Here is a tiny trained network, its code and every weight. The questions are about switching its units off for an input and a class, where a switched-off unit gives its printed mean instead of its output.

import numpy as np


def w(rows, s, z=0):
    codes = np.array(rows[::2]) - 128.0
    scale = np.full(codes.shape[1], s)
    scale[-1] = z or s
    return codes * scale


def norm(h):
    return h / np.sqrt((h * h).mean(-1, keepdims=True) + 1e-5)


def f(y):
    return np.maximum(y, 0)


def log_softmax(a):
    a = a - a.max(-1, keepdims=True)
    return a - np.log(np.exp(a).sum(-1, keepdims=True))


def net(x, mask):
    res = np.array(x, float).reshape(1, 7) / 4 @ E
    u = 0
    for l in range(2):
        y = f(norm(res) @ A[l][:, :-1].T + A[l][:, -1])
        res = res + np.where(mask[u : u + 8], y, B[l][:, -1]) @ B[l][:, :-1]
        u += 8
    return log_softmax(norm(res)[-1] @ U[:, :-1].T + U[:, -1])


A, B = {}, {}
E = w([
[131,146,255,99,84],'x0',
[115,140,105,106,50],'x1',
[128,44,183,141,99],'x2',
[44,60,50,62,128],'x3',
[172,103,130,132,97],'x4',
[151,14,121,129,158],'x5',
[38,211,170,206,164],'x6',
],0.0058)
A[0] = w([
[105,134,93,14,135,143],'L0N1',
[128,78,90,124,112,242],'L0N2',
[107,133,169,166,81,255],'L0N3',
[69,63,163,185,142,47],'L0N4',
[118,148,51,148,109,187],'L0N5',
[171,107,136,132,134,178],'L0N6',
[142,194,116,10,95,199],'L0N7',
[136,138,167,61,76,132],'L0N8',
],0.012,0.0025)
B[0] = w([
[177,2,123,178,125,236],'L0N1',
[110,158,169,67,88,239],'L0N2',
[107,117,79,81,25,240],'L0N3',
[93,165,148,33,225,209],'L0N4',
[142,141,81,102,121,224],'L0N5',
[151,208,100,63,179,188],'L0N6',
[61,67,172,241,138,254],'L0N7',
[193,90,208,123,99,228],'L0N8',
],0.0083,0.0052)
A[1] = w([
[139,2,125,129,168,74],'L1N1',
[59,60,70,76,70,176],'L1N2',
[109,162,121,151,112,218],'L1N3',
[245,136,160,202,201,222],'L1N4',
[98,169,155,158,32,84],'L1N5',
[73,188,33,199,136,3],'L1N6',
[65,83,161,123,169,19],'L1N7',
[79,116,122,106,181,87],'L1N8',
],0.0093,0.0027)
B[1] = w([
[131,201,157,148,170,227],'L1N1',
[176,106,67,225,146,255],'L1N2',
[96,216,110,254,106,171],'L1N3',
[154,188,89,37,124,189],'L1N4',
[110,171,102,98,73,200],'L1N5',
[88,188,102,212,248,182],'L1N6',
[52,36,213,129,214,167],'L1N7',
[65,109,154,48,84,171],'L1N8',
],0.0067,0.0061)
U = w([
[193,215,101,54,177,131],'0',
[2,82,164,44,201,135],'1',
[103,20,210,214,108,118],'2',
[43,220,68,205,173,203],'3',
[74,244,207,151,16,120],'4',
[195,34,15,143,152,39],'5',
[179,95,204,46,48,187],'6',
[92,130,70,161,7,4],'7',
],0.016,0.0036)

Each question gives the input, the list of numbers given to net, and the class t.
The units are the neurons (one row each of A and B). Each row of codes is followed by its name. A weight is (code - 128) times the scale printed after its matrix; where a second scale follows, it is the last column's (A, B and U).
mask holds one flag per neuron, layer by layer. A switched-off neuron (its flag False) gives its mean, the last column of its row in B, instead of its output. The means were averaged over made-up inputs and are rounded, as every weight is.
A unit's drop is (log p(t) with every unit on - log p(t) with that unit switched off) / (log p(t) with every unit on - log p(t) with every unit switched off).
The circuit of an input: a set's keep is (log p(t) with only the set's units on - log p(t) with every unit switched off) / (log p(t) with every unit on - log p(t) with every unit switched off). Starting from the 12 units with the biggest drops (on a tie, the unit counted first), units are removed one at a time, each time the one whose removal leaves the highest keep (on an exact tie, the one counted first), for as long as the keep stays at least 0.8.
circuit, biggest first: the units of the circuit, biggest drop first
unit that matters most: the unit with the biggest drop
top k neurons: the k neurons with the biggest drops, biggest first
drop of u: that unit's drop, to one decimal
input [-4,-5,6,0,0,-6,-5], class 0: unit that matters most -> L0N6
input [-3,2,-6,-8,2,-3,-2], class 3: circuit, biggest first -> [L0N8 L0N7]
input [-6,7,-7,-8,-5,4,-4], class 3: circuit, biggest first -> [L0N8 L1N6]
input [2,-4,3,-3,-8,1,5], class 1: circuit, biggest first -> [L0N4 L1N7]
input [6,-8,7,5,-5,8,-6], class 1: circuit, biggest first -> [L0N4 L1N1]
input [1,-4,-6,7,-7,-3,-1], class 2: circuit, biggest first -> [L0N1 L0N7]
input [-4,-7,6,6,-2,-8,2], class 1: top 3 neurons -> [L0N4 L1N8 L0N3]
input [-3,1,5,-3,4,4,-6], class 6: top 2 neurons -> [L0N2 L1N6]
input [5,-6,3,1,-5,-3,6], class 1: top 2 neurons -> [L0N4 L1N7]
input [4,-3,6,-2,7,5,6], class 1: drop of L0N4 -> 0.8
input [2,7,-3,0,6,-5,-4], class 2: drop of L0N2 -> 0.0
input [-7,0,8,-8,6,1,-7], class 0: drop of L1N4 -> 0.1
